Below are the code and all the weights of a small trained network. Each question names an input and a target symbol and asks about switching units off, where a switched-off unit gives its printed mean instead of its output.

import numpy as np


def w(rows, s, z=0):
    codes = np.array(rows[::2]) - 128.0
    scale = np.full(codes.shape[1], s)
    scale[-1] = z or s
    return codes * scale


def norm(h):
    return h / np.sqrt((h * h).mean(-1, keepdims=True) + 1e-5)


def f(y):
    return np.maximum(y, 0)


def softmax(a):
    e = np.exp(a - a.max(-1, keepdims=True))
    return e / e.sum(-1, keepdims=True)


def log_softmax(a):
    a = a - a.max(-1, keepdims=True)
    return a - np.log(np.exp(a).sum(-1, keepdims=True))


def net(x, mask):
    ids = ['αγζηλπσψ'.index(c) for c in x.split()]
    T = len(ids)
    res = E[ids] + P[:T]
    u = 0
    for l in range(2):
        q, k, v = (norm(res) @ M[l].T for M in (Q, K, V))
        z = softmax(np.where(np.tri(T) > 0, q @ k.T / 4**0.5, -1e9)) @ v
        res = res + np.where(mask[u], z, O[l][:, -1]) @ O[l][:, :-1]
        u += 1
        y = f(norm(res) @ A[l][:, :-1].T + A[l][:, -1])
        res = res + np.where(mask[u : u + 4], y, B[l][:, -1]) @ B[l][:, :-1]
        u += 4
    return log_softmax(norm(res)[-1] @ U[:, :-1].T + U[:, -1])


Q, K, V, O, A, B = {}, {}, {}, {}, {}, {}
E = w([
[119,174,170,108,76],'α',
[212,80,139,32,149],'γ',
[126,165,160,47,220],'ζ',
[148,106,158,140,63],'η',
[148,132,191,93,189],'λ',
[86,68,76,38,97],'π',
[29,129,152,127,137],'σ',
[103,126,109,7,153],'ψ',
],0.016)
P = w([
[122,93,128,150,150],'0',
[152,103,122,33,93],'1',
[117,198,113,176,134],'2',
[127,72,111,158,163],'3',
[147,41,120,36,92],'4',
[141,224,72,194,128],'5',
[132,85,111,161,172],'6',
[139,6,130,17,91],'7',
[184,250,33,235,120],'8',
[136,96,111,160,177],'9',
],0.013)
Q[0] = w([
[133,133,200,247,142],'0.h0',
[239,123,84,254,143],'0.h0',
[146,120,189,106,54],'0.h0',
[153,100,64,121,152],'0.h0',
],0.0096)
K[0] = w([
[140,213,128,192,126],'0.h0',
[254,177,96,209,135],'0.h0',
[19,57,138,192,114],'0.h0',
[97,102,47,169,186],'0.h0',
],0.0071)
V[0] = w([
[153,187,91,158,168],'0.h0',
[101,144,149,42,128],'0.h0',
[5,140,139,218,185],'0.h0',
[177,199,57,139,2],'0.h0',
],0.0057)
O[0] = w([
[93,28,188,155,103,81],'0.h0',
[168,163,128,52,252,235],'0.h0',
[93,74,120,133,99,23],'0.h0',
[158,9,79,70,192,3],'0.h0',
],0.0041,0.0025)
A[0] = w([
[186,57,76,1,132,88],'0.n0',
[79,233,221,67,48,127],'0.n1',
[87,188,172,197,178,89],'0.n2',
[162,128,94,36,36,1],'0.n3',
],0.0088,0.0079)
B[0] = w([
[111,153,136,163,75,251],'0.n0',
[161,87,86,124,102,254],'0.n1',
[93,134,177,152,109,198],'0.n2',
[96,180,180,100,251,158],'0.n3',
],0.016,0.0056)
Q[1] = w([
[62,56,192,27,126],'1.h0',
[143,44,137,85,154],'1.h0',
[119,193,75,252,120],'1.h0',
[139,85,209,55,66],'1.h0',
],0.015)
K[1] = w([
[118,197,37,254,209],'1.h0',
[212,85,119,203,198],'1.h0',
[66,56,191,45,55],'1.h0',
[164,206,62,224,91],'1.h0',
],0.013)
V[1] = w([
[22,170,93,50,42],'1.h0',
[133,48,196,254,109],'1.h0',
[74,52,48,145,79],'1.h0',
[22,130,125,162,173],'1.h0',
],0.0081)
O[1] = w([
[75,192,35,68,92,214],'1.h0',
[94,66,226,119,119,133],'1.h0',
[2,73,73,150,120,14],'1.h0',
[135,28,111,2,182,4],'1.h0',
],0.01,0.0033)
A[1] = w([
[45,58,187,126,183,245],'1.n0',
[105,74,127,78,181,247],'1.n1',
[150,64,154,253,200,41],'1.n2',
[156,109,177,126,191,250],'1.n3',
],0.017,0.0019)
B[1] = w([
[144,144,58,147,244,249],'1.n0',
[164,117,147,223,47,175],'1.n1',
[164,217,8,112,64,231],'1.n2',
[64,89,165,65,73,255],'1.n3',
],0.015,0.007)
U = w([
[81,170,93,73,118,52],'α',
[108,123,135,142,193,223],'γ',
[187,198,176,192,126,104],'ζ',
[114,102,177,110,115,254],'η',
[152,70,79,128,94,123],'λ',
[149,175,69,114,145,80],'π',
[254,136,106,86,147,86],'σ',
[9,154,138,143,86,129],'ψ',
],0.014,0.006)

Each question gives the input, a string of symbols that net reads in full, and the target symbol t.
The units are the heads (4 rows each of Q, K, V and O) and the neurons (one row each of A and B). Each row of codes is followed by its name. A weight is (code - 128) times the scale printed after its matrix; where a second scale follows, it is the last column's (O, A, B and U).
mask holds one flag per unit, layer by layer, with each layer's heads first. A switched-off unit (its flag False) gives its mean, the last column of its rows in O or B, instead of its output. The means were averaged over made-up inputs and are rounded, as every weight is.
A unit's drop is (log p(t) with every unit on - log p(t) with that unit switched off) / (log p(t) with every unit on - log p(t) with every unit switched off).
The circuit of an input: a set's keep is (log p(t) with only the set's units on - log p(t) with every unit switched off) / (log p(t) with every unit on - log p(t) with every unit switched off). Starting from all 10 units, units are removed one at a time, each time the one whose removal leaves the highest keep (on an exact tie, the one counted first), for as long as the keep stays at least 0.8.
units of the circuit, in order: the units of the circuit, biggest drop first
unit that matters most: the unit with the biggest drop
top k neurons: the k neurons with the biggest drops, biggest first
top k neurons in layer l: the k neurons of layer l with the biggest drops, biggest first
input η λ α σ, target γ: units of the circuit, in order	[1.n0, 1.h0]
input η ψ η λ λ α γ ζ, target ψ: top 3 neurons	[0.n1, 1.n0, 1.n2]
input π λ λ, target α: unit that matters most	0.n2
input ψ α η λ λ λ λ σ, target η: top 3 neurons	[1.n2, 0.n0, 1.n3]
input σ γ η σ η, target γ: units of the circuit, in order	[1.h0, 1.n0, 0.n3]
input σ σ γ, target ψ: units of the circuit, in order	[1.h0, 0.n0, 0.n1]
input η α λ α σ, target η: units of the circuit, in order	[1.h0, 1.n3]
input π π η η λ η λ ζ, target γ: units of the circuit, in order	[1.h0, 1.n0, 1.n2]
input λ σ π λ λ ψ γ λ, target π: top 2 neurons in layer 1	[1.n3, 1.n1]
input α λ ζ, target ζ: units of the circuit, in order	[1.h0, 1.n2]
input λ α α σ ψ, target ψ: units of the circuit, in order	[0.n1, 1.h0, 0.n0]
input ζ λ λ α λ λ η λ, target η: top 2 neurons in layer 1	[1.n3, 1.n2]
input λ ψ σ λ λ α ζ, target η: units of the circuit, in order	[1.n3, 1.h0]
input λ ζ λ ζ η α ψ λ, target ψ: units of the circuit, in order	[1.h0, 0.n1, 0.n0]
input ζ η λ λ η λ η η, target η: top 2 neurons	[0.n2, 1.n3]
input λ σ π η, target π: units of the circuit, in order	[0.n0, 1.h0, 1.n2, 1.n0]
input η λ η η, target π: units of the circuit, in order	[1.n2, 1.n0, 1.h0]
input λ η λ λ, target σ: top 4 neurons	[1.n2, 1.n0, 0.n0, 0.n2]
input λ η γ σ ζ, target ζ: units of the circuit, in order	[1.h0]
input η λ ζ λ, target η: units of the circuit, in order	[1.n3]
input λ λ α λ λ σ λ γ, target λ: top 2 neurons	[1.n1, 1.n3]
input λ η η η σ η, target ψ: top 4 neurons	[0.n1, 1.n0, 1.n2, 0.n3]
input λ π γ λ λ η γ ψ, target γ: units of the circuit, in order	[1.h0, 1.n0, 1.n2, 0.h0]
input ψ η η λ ψ ζ λ σ α, target ψ: top 2 neurons	[1.n0, 1.n2]
input ζ σ λ σ η ζ λ π, target σ: top 2 neurons in layer 1	[1.n3, 1.n2]
input η ψ λ η λ ψ γ, target ζ: top 2 neurons	[0.n0, 0.n1]
input λ λ ψ λ π ψ η α, target π: top neuron in layer 0	[0.n3]
input λ λ σ η ζ γ σ ψ, target ζ: top 2 neurons in layer 1	[1.n3, 1.n2]
input η λ α λ ψ, target ψ: units of the circuit, in order	[0.n0, 0.n1, 1.h0]
input α ζ λ η λ ψ ψ λ γ γ, target ζ: top 3 neurons in layer 0	[0.n0, 0.n1, 0.n3]
